Here is a tiny trained network, its code and every weight. The questions are about switching its units off for an input and a target symbol, where a switched-off unit gives its printed mean instead of its output.

import numpy as np


def w(rows, s, z=0):
    codes = np.array(rows[::2]) - 128.0
    scale = np.full(codes.shape[1], s)
    scale[-1] = z or s
    return codes * scale


def norm(h):
    return h / np.sqrt((h * h).mean(-1, keepdims=True) + 1e-5)


def f(y):
    return y / 2 * (1 + np.tanh(0.7978845608 * (y + 0.044715 * y**3)))


def softmax(a):
    e = np.exp(a - a.max(-1, keepdims=True))
    return e / e.sum(-1, keepdims=True)


def log_softmax(a):
    a = a - a.max(-1, keepdims=True)
    return a - np.log(np.exp(a).sum(-1, keepdims=True))


def net(x, mask):
    ids = ['ΓΣΨΩαβδεζηθπφ'.index(c) for c in x.split()]
    T = len(ids)
    res = E[ids] + P[:T]
    r = norm(res)
    for j in range(2):
        rows = slice(4 * j, 4 * j + 4)
        q, k, v = (r @ M[0][rows].T for M in (Q, K, V))
        z = softmax(np.where(np.tri(T) > 0, q @ k.T / 4**0.5, -1e9)) @ v
        o = O[0][rows]
        res = res + np.where(mask[j], z, o[:, -1]) @ o[:, :-1]
    y = f(norm(res) @ A[0][:, :-1].T + A[0][:, -1])
    res = res + np.where(mask[2:6], y, B[0][:, -1]) @ B[0][:, :-1]
    return log_softmax(norm(res)[-1] @ U[:, :-1].T + U[:, -1])


Q, K, V, O, A, B = {}, {}, {}, {}, {}, {}
E = w([
[67,196,54,229,213,130,141,92,197,124],'Γ',
[70,157,188,71,146,187,209,251,130,119],'Σ',
[133,52,178,107,54,101,109,80,128,106],'Ψ',
[120,103,173,131,79,71,60,119,76,129],'Ω',
[86,192,61,115,140,56,159,162,136,17],'α',
[187,122,103,133,160,170,134,158,136,98],'β',
[154,85,229,100,66,99,136,136,81,121],'δ',
[157,146,146,101,163,146,125,141,184,103],'ε',
[106,152,61,107,247,84,118,23,104,119],'ζ',
[103,86,76,128,133,83,124,186,187,154],'η',
[117,115,120,180,90,90,200,71,162,172],'θ',
[106,57,231,160,63,144,86,112,149,107],'π',
[144,174,123,108,117,166,129,134,161,114],'φ',
],0.023)
P = w([
[2,88,89,54,171,163,175,95,70,96],'0',
[216,148,221,128,128,129,131,219,205,202],'1',
[211,141,187,132,147,113,126,205,198,204],'2',
[199,161,170,117,123,131,117,205,172,168],'3',
[184,176,147,110,106,148,105,187,147,158],'4',
[174,179,131,123,126,157,106,160,139,138],'5',
],0.0094)
Q[0] = w([
[44,71,164,141,136,103,221,157,103,156],'H0',
[118,133,112,251,116,93,121,58,181,144],'H0',
[131,58,71,146,73,188,180,119,243,145],'H0',
[60,138,55,106,200,84,138,219,147,103],'H0',
[170,127,173,209,81,110,111,174,164,205],'H1',
[160,171,95,173,201,139,58,30,144,153],'H1',
[125,150,26,153,137,124,77,179,155,100],'H1',
[2,135,163,197,141,5,143,139,90,172],'H1',
],0.03)
K[0] = w([
[208,161,155,123,80,124,137,194,144,168],'H0',
[168,163,51,189,129,139,70,46,177,138],'H0',
[109,52,67,160,72,175,166,107,239,123],'H0',
[128,175,96,137,199,65,165,225,169,141],'H0',
[99,126,151,229,96,124,108,171,64,210],'H1',
[133,138,104,171,122,163,88,15,112,134],'H1',
[95,130,34,136,106,141,130,166,167,89],'H1',
[253,202,130,166,113,30,74,166,175,200],'H1',
],0.029)
V[0] = w([
[178,147,176,121,94,226,142,46,144,179],'H0',
[169,16,166,112,203,179,134,161,191,253],'H0',
[197,111,112,156,161,168,165,132,75,56],'H0',
[130,63,113,168,116,117,130,172,82,127],'H0',
[186,121,216,64,225,85,113,114,174,153],'H1',
[167,129,107,18,80,104,150,113,226,175],'H1',
[106,117,73,76,134,165,38,64,92,142],'H1',
[48,206,160,97,107,161,102,120,103,151],'H1',
],0.02)
O[0] = w([
[112,122,204,113,133,180,166,69,120,112,5],'H0',
[121,5,145,171,204,92,175,94,192,118,76],'H0',
[126,158,201,82,194,93,115,144,117,127,68],'H0',
[116,102,137,134,132,172,100,194,132,182,116],'H0',
[82,187,81,19,111,110,148,67,118,125,166],'H1',
[130,123,46,87,130,186,74,115,58,95,166],'H1',
[143,47,148,92,154,153,161,69,186,85,51],'H1',
[104,144,106,203,132,113,185,66,160,119,160],'H1',
],0.014,0.011)
A[0] = w([
[168,84,160,148,67,87,118,150,123,113,74],'N0',
[63,14,252,167,2,81,144,16,78,209,174],'N1',
[66,128,121,127,153,175,203,178,116,139,1],'N2',
[138,124,173,131,64,98,136,127,115,40,90],'N3',
],0.037,0.0052)
B[0] = w([
[84,111,132,88,127,114,150,102,88,111,152],'N0',
[116,165,199,126,69,121,3,99,174,191,252],'N1',
[64,134,100,91,151,176,142,130,150,165,160],'N2',
[148,106,116,129,139,135,123,156,109,206,145],'N3',
],0.034,0.028)
U = w([
[98,85,167,99,109,54,190,129,75,215,79],'Γ',
[120,146,130,229,164,93,141,100,175,126,151],'Σ',
[180,99,154,106,113,237,129,141,190,65,167],'Ψ',
[125,88,139,97,2,150,198,140,203,111,92],'Ω',
[135,193,110,58,96,155,69,177,84,118,145],'α',
[131,102,212,78,221,108,109,193,147,115,145],'β',
[30,138,121,89,181,220,157,168,172,157,90],'δ',
[120,135,102,55,136,96,123,23,116,73,162],'ε',
[223,118,109,37,118,115,163,160,217,219,3],'ζ',
[121,12,55,115,138,98,69,150,144,147,95],'η',
[78,85,177,157,134,173,123,117,56,67,198],'θ',
[85,89,190,123,99,124,36,55,150,182,142],'π',
[186,120,127,147,184,185,134,66,66,216,105],'φ',
],0.0082,0.005)

Each question gives the input, a string of symbols that net reads in full, and the target symbol t.
The units are the heads (4 rows each of Q, K, V and O) and the neurons (one row each of A and B). Each row of codes is followed by its name. A weight is (code - 128) times the scale printed after its matrix; where a second scale follows, it is the last column's (O, A, B and U).
mask holds one flag per unit, heads first, then neurons. A switched-off unit (its flag False) gives its mean, the last column of its rows in O or B, instead of its output. The means were averaged over made-up inputs and are rounded, as every weight is.
A unit's drop is (log p(t) with every unit on - log p(t) with that unit switched off) / (log p(t) with every unit on - log p(t) with every unit switched off).
The circuit of an input: a set's keep is (log p(t) with only the set's units on - log p(t) with every unit switched off) / (log p(t) with every unit on - log p(t) with every unit switched off). Starting from all 6 units, units are removed one at a time, each time the one whose removal leaves the highest keep (on an exact tie, the one counted first), for as long as the keep stays at least 0.8.
units of the circuit, in order: the units of the circuit, biggest drop first
most important unit: the unit with the biggest drop
top k neurons: the k neurons with the biggest drops, biggest first
heads that matter: for each layer, one digit per head in row order, 1 if its drop is at least 0.15 and else 0, layers parted by /
input δ Γ Ψ ζ φ β, target δ: most important unit -> H0
input Γ α Ω η Γ, target Σ: heads that matter -> 01
input ζ Σ Ω φ ε, target ζ: units of the circuit, in order -> [H1, N1, N3, H0]
input Σ α Ω δ Σ φ, target Σ: units of the circuit, in order -> [N1, H1, H0]
input θ ε φ, target θ: units of the circuit, in order -> [H1, N1, N0, H0]
input β Σ α, target α: heads that matter -> 00
input ζ Ω Ω φ, target ζ: units of the circuit, in order -> [H1, N1, N3, H0]
input α ε δ β, target α: heads that matter -> 10
input Σ θ φ, target Σ: units of the circuit, in order -> [N1, H1, N2]
input ε η π φ, target ε: units of the circuit, in order -> [N1, H0]
input π Γ Γ, target Σ: heads that matter -> 10
input ε Σ Γ ε, target ε: heads that matter -> 01
input Ψ α ε Ω β, target Ψ: heads that matter -> 01
input δ δ ε ε δ φ, target δ: top 2 neurons -> [N1, N2]
input α φ ε Γ θ φ, target α: units of the circuit, in order -> [H0]
input β Ω η Ω, target α: units of the circuit, in order -> [N1, H1, N0]
input Ω Ψ ε, target Ω: top 3 neurons -> [N1, N0, N2]
input β Γ φ, target β: units of the circuit, in order -> [H0, N1]
input β δ η β, target β: heads that matter -> 10
input Γ ε β ε, target Γ: heads that matter -> 11
